Below are the code and all the weights of a small trained network. Each question names an input and a target symbol and asks about switching units off, where a switched-off unit gives its printed mean instead of its output.

import numpy as np


def w(rows, s, z=0):
    codes = np.array(rows[::2]) - 128.0
    scale = np.full(codes.shape[1], s)
    scale[-1] = z or s
    return codes * scale


def f(y):
    return y / 2 * (1 + np.tanh(0.7978845608 * (y + 0.044715 * y**3)))


def softmax(a):
    e = np.exp(a - a.max(-1, keepdims=True))
    return e / e.sum(-1, keepdims=True)


def log_softmax(a):
    a = a - a.max(-1, keepdims=True)
    return a - np.log(np.exp(a).sum(-1, keepdims=True))


def net(x, mask):
    ids = ['ΔΛΞΠαβγεζηθμτφψω'.index(c) for c in x.split()]
    T = len(ids)
    res = E[ids] + P[:T]
    r = res
    for j in range(2):
        rows = slice(2 * j, 2 * j + 2)
        q, k, v = (r @ M[0][rows].T for M in (Q, K, V))
        z = softmax(np.where(np.tri(T) > 0, q @ k.T / 2**0.5, -1e9)) @ v
        o = O[0][rows]
        res = res + np.where(mask[j], z, o[:, -1]) @ o[:, :-1]
    y = f(res @ A[0][:, :-1].T + A[0][:, -1])
    res = res + np.where(mask[2:14], y, B[0][:, -1]) @ B[0][:, :-1]
    return log_softmax(res[-1] @ U[:, :-1].T + U[:, -1])


Q, K, V, O, A, B = {}, {}, {}, {}, {}, {}
E = w([
[136,175,22,104],'Δ',
[85,222,77,255],'Λ',
[29,97,138,143],'Ξ',
[109,228,120,216],'Π',
[235,118,42,87],'α',
[98,237,113,207],'β',
[78,2,161,50],'γ',
[27,131,170,207],'ε',
[13,84,95,4],'ζ',
[145,96,202,123],'η',
[200,149,34,142],'θ',
[110,242,134,194],'μ',
[67,90,163,82],'τ',
[146,101,218,132],'φ',
[169,164,14,114],'ψ',
[179,238,201,113],'ω',
],0.017)
P = w([
[235,107,81,111],'0',
[177,121,120,100],'1',
[131,147,153,96],'2',
[89,175,173,95],'3',
[44,211,190,93],'4',
[2,233,204,101],'5',
],0.009)
Q[0] = w([
[96,129,175,196],'head 0',
[164,145,88,183],'head 0',
[148,236,249,78],'head 1',
[46,70,195,175],'head 1',
],0.015)
K[0] = w([
[139,177,179,180],'head 0',
[174,114,124,255],'head 0',
[2,236,199,179],'head 1',
[55,9,122,105],'head 1',
],0.0098)
V[0] = w([
[157,67,208,198],'head 0',
[125,191,179,88],'head 0',
[113,128,245,112],'head 1',
[131,167,106,141],'head 1',
],0.012)
O[0] = w([
[138,111,192,239,76],'head 0',
[231,123,139,94,254],'head 0',
[147,58,2,176,224],'head 1',
[122,75,205,168,177],'head 1',
],0.0097,0.0082)
A[0] = w([
[195,93,92,137,26],'neuron 0',
[200,125,91,102,170],'neuron 1',
[4,121,115,146,30],'neuron 2',
[140,179,95,194,123],'neuron 3',
[96,164,57,137,247],'neuron 4',
[31,120,151,134,75],'neuron 5',
[176,78,150,88,52],'neuron 6',
[93,131,104,137,103],'neuron 7',
[131,116,51,172,188],'neuron 8',
[99,86,79,96,79],'neuron 9',
[134,28,147,119,68],'neuron 10',
[186,193,123,159,57],'neuron 11',
],0.015,0.011)
B[0] = w([
[172,110,197,30,166],'neuron 0',
[120,97,99,164,253],'neuron 1',
[214,130,16,102,140],'neuron 2',
[182,187,70,139,171],'neuron 3',
[82,80,140,100,228],'neuron 4',
[170,61,50,120,135],'neuron 5',
[107,196,77,67,153],'neuron 6',
[201,119,163,101,133],'neuron 7',
[116,133,220,152,199],'neuron 8',
[147,207,154,188,168],'neuron 9',
[112,246,60,142,139],'neuron 10',
[66,150,139,144,189],'neuron 11',
],0.011,0.015)
U = w([
[100,132,169,98,110],'Δ',
[141,141,152,157,128],'Λ',
[115,70,89,132,138],'Ξ',
[78,225,137,194,158],'Π',
[214,143,131,80,103],'α',
[128,136,142,140,107],'β',
[186,138,169,195,105],'γ',
[152,125,75,201,122],'ε',
[92,124,102,98,164],'ζ',
[121,156,158,142,92],'η',
[125,179,246,123,2],'θ',
[83,104,143,134,184],'μ',
[118,120,148,157,205],'τ',
[124,162,79,176,173],'φ',
[104,170,179,102,85],'ψ',
[67,65,189,147,218],'ω',
],0.014,0.0089)

Each question gives the input, a string of symbols that net reads in full, and the target symbol t.
The units are the heads (2 rows each of Q, K, V and O) and the neurons (one row each of A and B). Each row of codes is followed by its name. A weight is (code - 128) times the scale printed after its matrix; where a second scale follows, it is the last column's (O, A, B and U).
mask holds one flag per unit, heads first, then neurons. A switched-off unit (its flag False) gives its mean, the last column of its rows in O or B, instead of its output. The means were averaged over made-up inputs and are rounded, as every weight is.
A unit's drop is (log p(t) with every unit on - log p(t) with that unit switched off) / (log p(t) with every unit on - log p(t) with every unit switched off).
The circuit of an input: a set's keep is (log p(t) with only the set's units on - log p(t) with every unit switched off) / (log p(t) with every unit on - log p(t) with every unit switched off). Starting from the 12 units with the biggest drops (on a tie, the unit counted first), units are removed one at a time, each time the one whose removal leaves the highest keep (on an exact tie, the one counted first), for as long as the keep stays at least 0.8.
units of the circuit, in order: the units of the circuit, biggest drop first
most important unit: the unit with the biggest drop
k most important neurons: the k neurons with the biggest drops, biggest first
drop when u is switched off: that unit's drop, to one decimal
input Λ ω Λ γ Λ Λ, target ε: most important unit : head 0
input ω Ξ ω θ, target ω: units of the circuit, in order : neuron 8; neuron 4; head 0
input φ ψ ε η Ξ, target Ξ: 4 most important neurons : neuron 2; neuron 5; neuron 4; neuron 11
input φ ζ Ξ, target ζ: units of the circuit, in order : head 0; neuron 2
input ε ω Ξ Π ψ Δ, target ω: 2 most important neurons : neuron 4; neuron 3
input ω Λ ω Δ, target ω: units of the circuit, in order : neuron 4; neuron 8; head 1
input ω ω φ, target α: units of the circuit, in order : neuron 0; head 1
input φ ε ζ ω φ, target α: units of the circuit, in order : head 0; neuron 11
input ω Ξ Λ η τ Λ, target φ: units of the circuit, in order : head 0; neuron 2
input α φ Ξ, target Ξ: units of the circuit, in order : head 0; neuron 2; neuron 5
input Π Λ Λ Λ ω γ, target Π: 3 most important neurons : neuron 9; neuron 10; neuron 8
input η μ ω, target Π: 3 most important neurons : neuron 0; neuron 11; neuron 4
input ζ ω ω ω θ, target ω: units of the circuit, in order : neuron 8; neuron 4; head 1
input Π φ ω, target γ: units of the circuit, in order : head 0; neuron 4
input Π η Λ ζ Ξ, target ζ: 3 most important neurons : neuron 2; neuron 4; neuron 1
input ω Λ μ Λ η, target θ: units of the circuit, in order : head 1
input Λ Λ ε, target ε: 2 most important neurons : neuron 2; neuron 0
input ω Λ ω φ α, target ω: 4 most important neurons : neuron 8; neuron 4; neuron 3; neuron 1
input φ φ η, target γ: 2 most important neurons : neuron 8; neuron 4
input ω Λ ω, target θ: most important neuron : neuron 3
input θ Λ ω ω ω, target α: drop when neuron 6 is switched off : 0.1
input ω ω α, target ω: drop when neuron 4 is switched off : 0.2
input Ξ η γ φ ω, target γ: drop when neuron 5 is switched off : 0.0
input Δ ψ Π ω η, target α: drop when neuron 4 is switched off : 0.2
